Each row is followed by roughly how far along a hidden order it lies, from 0 to 10. A new part has a new order.
In the rows, 128 means zero.
[113 75 130 88 137 167 131 97 132 129 132 146 179 147 138 129 135 130 123 138 95 129 125 110 114 121 114 128 131 92 128 178 109 140 75 155 113 191 111 106 135 178 119 129 119 142 123 102 125 191 126 48 118 131 118 144 64 137 141 88 165 142 126 124 132 106 126 120 141 141 105 154 165 132 161 124 159] => 0
[125 144 119 87 135 134 126 103 120 128 142 129 199 145 125 127 128 115 134 138 124 134 101 100 90 132 98 129 140 75 152 167 114 141 128 109 145 143 100 121 97 170 114 133 136 141 123 132 128 158 139 55 136 165 150 136 128 167 140 84 140 152 126 188 156 131 123 134 141 160 106 145 155 104 137 132 161] => 2
[123 68 129 172 137 200 126 128 124 125 119 130 181 145 129 120 124 119 118 148 107 119 142 121 148 136 141 113 152 125 132 198 112 118 132 81 104 255 127 109 142 151 122 111 112 170 126 93 44 142 112 100 82 127 115 122 71 93 153 87 183 122 137 77 155 126 156 141 172 143 133 155 110 137 155 97 135] => 0
[119 22 139 129 136 147 135 109 135 149 99 126 158 125 128 147 134 110 130 139 99 140 126 149 119 136 119 121 163 128 138 187 116 123 62 154 90 246 98 111 116 158 115 146 125 130 125 97 149 190 104 88 98 111 107 129 100 130 132 91 188 134 130 147 112 87 132 103 128 119 112 142 134 120 126 114 155] => 1
[128 64 109 50 111 142 135 176 138 118 118 124 91 106 126 129 128 117 112 141 142 152 122 126 113 149 98 143 154 163 118 116 143 164 139 133 148 14 133 150 156 89 126 119 75 111 152 113 181 182 105 193 143 173 96 135 97 73 135 80 181 124 146 156 110 125 142 120 122 131 127 151 149 96 155 93 93] => 10
[131 83 129 130 136 154 126 128 132 138 132 135 157 105 131 132 123 115 115 135 105 113 132 129 147 134 140 133 123 146 129 219 122 131 88 102 77 250 124 104 151 150 127 112 115 153 120 124 104 200 95 101 110 105 95 131 20 90 140 71 194 118 128 65 146 109 137 116 149 139 115 154 99 141 156 117 116] => 0
[149 13 133 128 134 133 134 168 134 132 86 89 139 67 110 153 124 109 132 135 124 148 115 155 132 148 120 138 166 165 131 138 111 138 111 127 121 165 100 121 98 116 119 130 132 120 128 121 158 197 125 149 113 140 94 131 125 112 127 97 186 125 128 153 94 87 152 120 140 107 119 145 85 114 122 96 113] => 8
[114 6 134 138 124 177 138 163 127 115 72 88 148 114 109 141 126 116 134 155 125 147 125 145 124 156 114 121 193 171 133 112 110 130 166 110 167 218 119 129 112 116 119 126 98 128 152 85 114 143 129 154 91 178 113 126 162 106 146 78 176 133 143 192 106 115 188 135 146 113 133 151 123 87 120 85 124] => 10
[135 1 137 142 118 172 133 163 131 135 63 104 139 111 111 143 126 101 129 150 130 151 127 148 119 168 110 131 203 167 135 136 109 136 131 123 148 165 115 142 115 120 121 131 102 119 157 93 134 165 108 165 91 161 103 123 159 102 143 75 188 123 147 163 99 105 168 122 127 104 128 148 131 81 108 85 129] => 9
[105 43 134 130 140 138 131 124 135 139 115 122 158 101 131 141 128 116 123 133 97 133 125 141 142 133 136 130 132 138 130 204 116 127 66 135 80 240 112 103 124 153 120 125 123 143 116 115 133 214 111 92 98 106 96 137 51 104 133 84 196 125 126 95 124 89 134 112 130 130 114 148 103 141 151 113 128] => 1
[119 47 116 149 122 210 131 151 127 124 118 137 131 168 130 116 126 122 112 148 135 128 148 118 124 143 121 118 185 138 125 168 130 134 163 94 140 204 133 142 161 113 123 117 88 143 134 94 86 134 104 165 96 155 113 117 118 92 149 74 196 121 146 105 139 141 164 145 149 139 141 151 152 106 155 81 123] => 4
[111 14 97 123 124 183 141 158 132 126 121 132 92 167 132 120 131 129 111 143 146 134 136 139 106 132 112 111 194 128 125 138 164 134 160 119 130 162 123 157 150 78 116 138 92 122 122 100 131 150 115 193 102 152 103 113 119 101 131 96 195 127 140 156 120 141 156 129 124 139 141 132 164 98 166 82 123] => 5
